Here is a tiny trained network, its code and every weight. The questions are about switching its units off for an input and a target symbol, where a switched-off unit gives its printed mean instead of its output.

import numpy as np


def w(rows, s, z=0):
    codes = np.array(rows[::2]) - 128.0
    scale = np.full(codes.shape[1], s)
    scale[-1] = z or s
    return codes * scale


def norm(h):
    return h / np.sqrt((h * h).mean(-1, keepdims=True) + 1e-5)


def f(y):
    return np.maximum(y, 0)


def softmax(a):
    e = np.exp(a - a.max(-1, keepdims=True))
    return e / e.sum(-1, keepdims=True)


def log_softmax(a):
    a = a - a.max(-1, keepdims=True)
    return a - np.log(np.exp(a).sum(-1, keepdims=True))


def net(x, mask):
    ids = ['αβγεζηθλμξπστφψω'.index(c) for c in x.split()]
    T = len(ids)
    res = E[ids] + P[:T]
    q, k, v = (norm(res) @ M[0].T for M in (Q, K, V))
    z = softmax(np.where(np.tri(T) > 0, q @ k.T / 4**0.5, -1e9)) @ v
    res = res + np.where(mask[0], z, O[0][:, -1]) @ O[0][:, :-1]
    y = f(norm(res) @ A[0][:, :-1].T + A[0][:, -1])
    res = res + np.where(mask[1:17], y, B[0][:, -1]) @ B[0][:, :-1]
    return log_softmax(norm(res)[-1] @ U[:, :-1].T + U[:, -1])


Q, K, V, O, A, B = {}, {}, {}, {}, {}, {}
E = w([
[146,137,186],'α',
[147,137,182],'β',
[98,126,93],'γ',
[103,105,118],'ε',
[147,136,182],'ζ',
[103,124,97],'η',
[148,139,190],'θ',
[93,82,151],'λ',
[141,144,203],'μ',
[107,171,133],'ξ',
[239,251,172],'π',
[106,122,96],'σ',
[90,75,160],'τ',
[86,54,200],'φ',
[89,77,115],'ψ',
[165,101,121],'ω',
],0.019)
P = w([
[124,87,254],'0',
[127,102,158],'1',
[130,111,147],'2',
[130,116,137],'3',
[131,122,129],'4',
[133,128,120],'5',
[136,133,112],'6',
[137,140,106],'7',
[141,145,98],'8',
[144,152,86],'9',
[145,161,68],'10',
[140,156,84],'11',
],0.0096)
Q[0] = w([
[76,74,77],'H1',
[223,133,188],'H1',
[131,175,157],'H1',
[249,223,133],'H1',
],0.013)
K[0] = w([
[123,54,254],'H1',
[207,172,14],'H1',
[169,185,98],'H1',
[181,189,43],'H1',
],0.012)
V[0] = w([
[2,96,187],'H1',
[143,218,102],'H1',
[232,111,164],'H1',
[55,246,181],'H1',
],0.0078)
O[0] = w([
[78,131,150,255],'H1',
[128,112,80,20],'H1',
[143,74,39,159],'H1',
[66,253,93,111],'H1',
],0.011,0.0031)
A[0] = w([
[73,196,132,124],'N1',
[57,13,46,2],'N2',
[170,181,130,148],'N3',
[81,42,93,13],'N4',
[156,165,130,147],'N5',
[30,56,27,115],'N6',
[170,2,176,176],'N7',
[199,161,160,16],'N8',
[183,203,143,117],'N9',
[132,147,96,88],'N10',
[142,147,166,98],'N11',
[158,110,180,162],'N12',
[92,100,164,39],'N13',
[169,218,242,46],'N14',
[117,20,175,38],'N15',
[168,107,223,238],'N16',
],0.011,0.0034)
B[0] = w([
[108,221,32,199],'N1',
[130,13,236,182],'N2',
[132,150,204,161],'N3',
[159,101,229,164],'N4',
[104,138,200,152],'N5',
[159,21,154,200],'N6',
[158,207,89,255],'N7',
[147,96,162,147],'N8',
[111,86,254,171],'N9',
[115,105,157,136],'N10',
[100,106,109,152],'N11',
[154,113,84,190],'N12',
[109,96,93,163],'N13',
[86,110,132,212],'N14',
[165,213,148,205],'N15',
[128,62,21,251],'N16',
],0.008,0.007)
U = w([
[138,129,119,42],'α',
[252,87,94,253],'β',
[55,241,166,245],'γ',
[92,121,135,97],'ε',
[130,115,103,46],'ζ',
[85,138,64,90],'η',
[128,109,121,42],'θ',
[93,122,150,95],'λ',
[117,95,102,8],'μ',
[71,109,39,82],'ξ',
[111,109,50,65],'π',
[3,135,92,25],'σ',
[97,111,84,65],'τ',
[193,184,222,223],'φ',
[118,114,112,40],'ψ',
[174,71,178,96],'ω',
],0.016,0.0047)

Each question gives the input, a string of symbols that net reads in full, and the target symbol t.
The units are the heads (4 rows each of Q, K, V and O) and the neurons (one row each of A and B). Each row of codes is followed by its name. A weight is (code - 128) times the scale printed after its matrix; where a second scale follows, it is the last column's (O, A, B and U).
mask holds one flag per unit, heads first, then neurons. A switched-off unit (its flag False) gives its mean, the last column of its rows in O or B, instead of its output. The means were averaged over made-up inputs and are rounded, as every weight is.
A unit's drop is (log p(t) with every unit on - log p(t) with that unit switched off) / (log p(t) with every unit on - log p(t) with every unit switched off).
The circuit of an input: a set's keep is (log p(t) with only the set's units on - log p(t) with every unit switched off) / (log p(t) with every unit on - log p(t) with every unit switched off). Starting from the 12 units with the biggest drops (on a tie, the unit counted first), units are removed one at a time, each time the one whose removal leaves the highest keep (on an exact tie, the one counted first), for as long as the keep stays at least 0.8.
units of the circuit, in order: the units of the circuit, biggest drop first
top k neurons: the k neurons with the biggest drops, biggest first
drop of u: that unit's drop, to one decimal
input σ ξ μ θ τ ψ λ ε, target σ: top neuron : (N7)
input η σ μ ω σ σ β β ω σ β, target ω: units of the circuit, in order : (N9, N16)
input σ φ ζ ξ π λ ω γ, target σ: top 3 neurons : (N16, N1, N7)
input μ φ π σ γ ω μ θ, target β: top 4 neurons : (N16, N12, N2, N7)
input π ζ η σ η ξ ε σ φ φ σ θ, target ω: units of the circuit, in order : (N16, N9)
input σ μ σ σ ψ φ σ, target σ: top 3 neurons : (N16, N1, N7)
input β ξ σ α π ξ ω σ θ, target ω: top 2 neurons : (N16, N9)
input σ β ω ω α ω β θ γ, target σ: top 2 neurons : (N16, N7)
input ξ β τ β ζ ω σ μ ψ α, target ω: top 3 neurons : (N16, N9, N14)
input α λ ω σ ψ ω σ σ ζ β, target ω: top 2 neurons : (N16, N9)
input σ ζ σ ξ γ φ ξ π η, target σ: top 2 neurons : (N16, N7)
input γ μ ψ σ, target γ: drop of N16 : 0.2
input ω λ ξ τ μ, target γ: drop of H1 : 1.7
input σ ξ ξ γ φ ω φ τ α, target β: drop of N10 : 0.0
input ω ω ξ θ, target γ: drop of H1 : 1.7
input ξ ψ γ σ ξ β μ ξ ω ξ μ ζ, target γ: units of the circuit, in order : (H1)
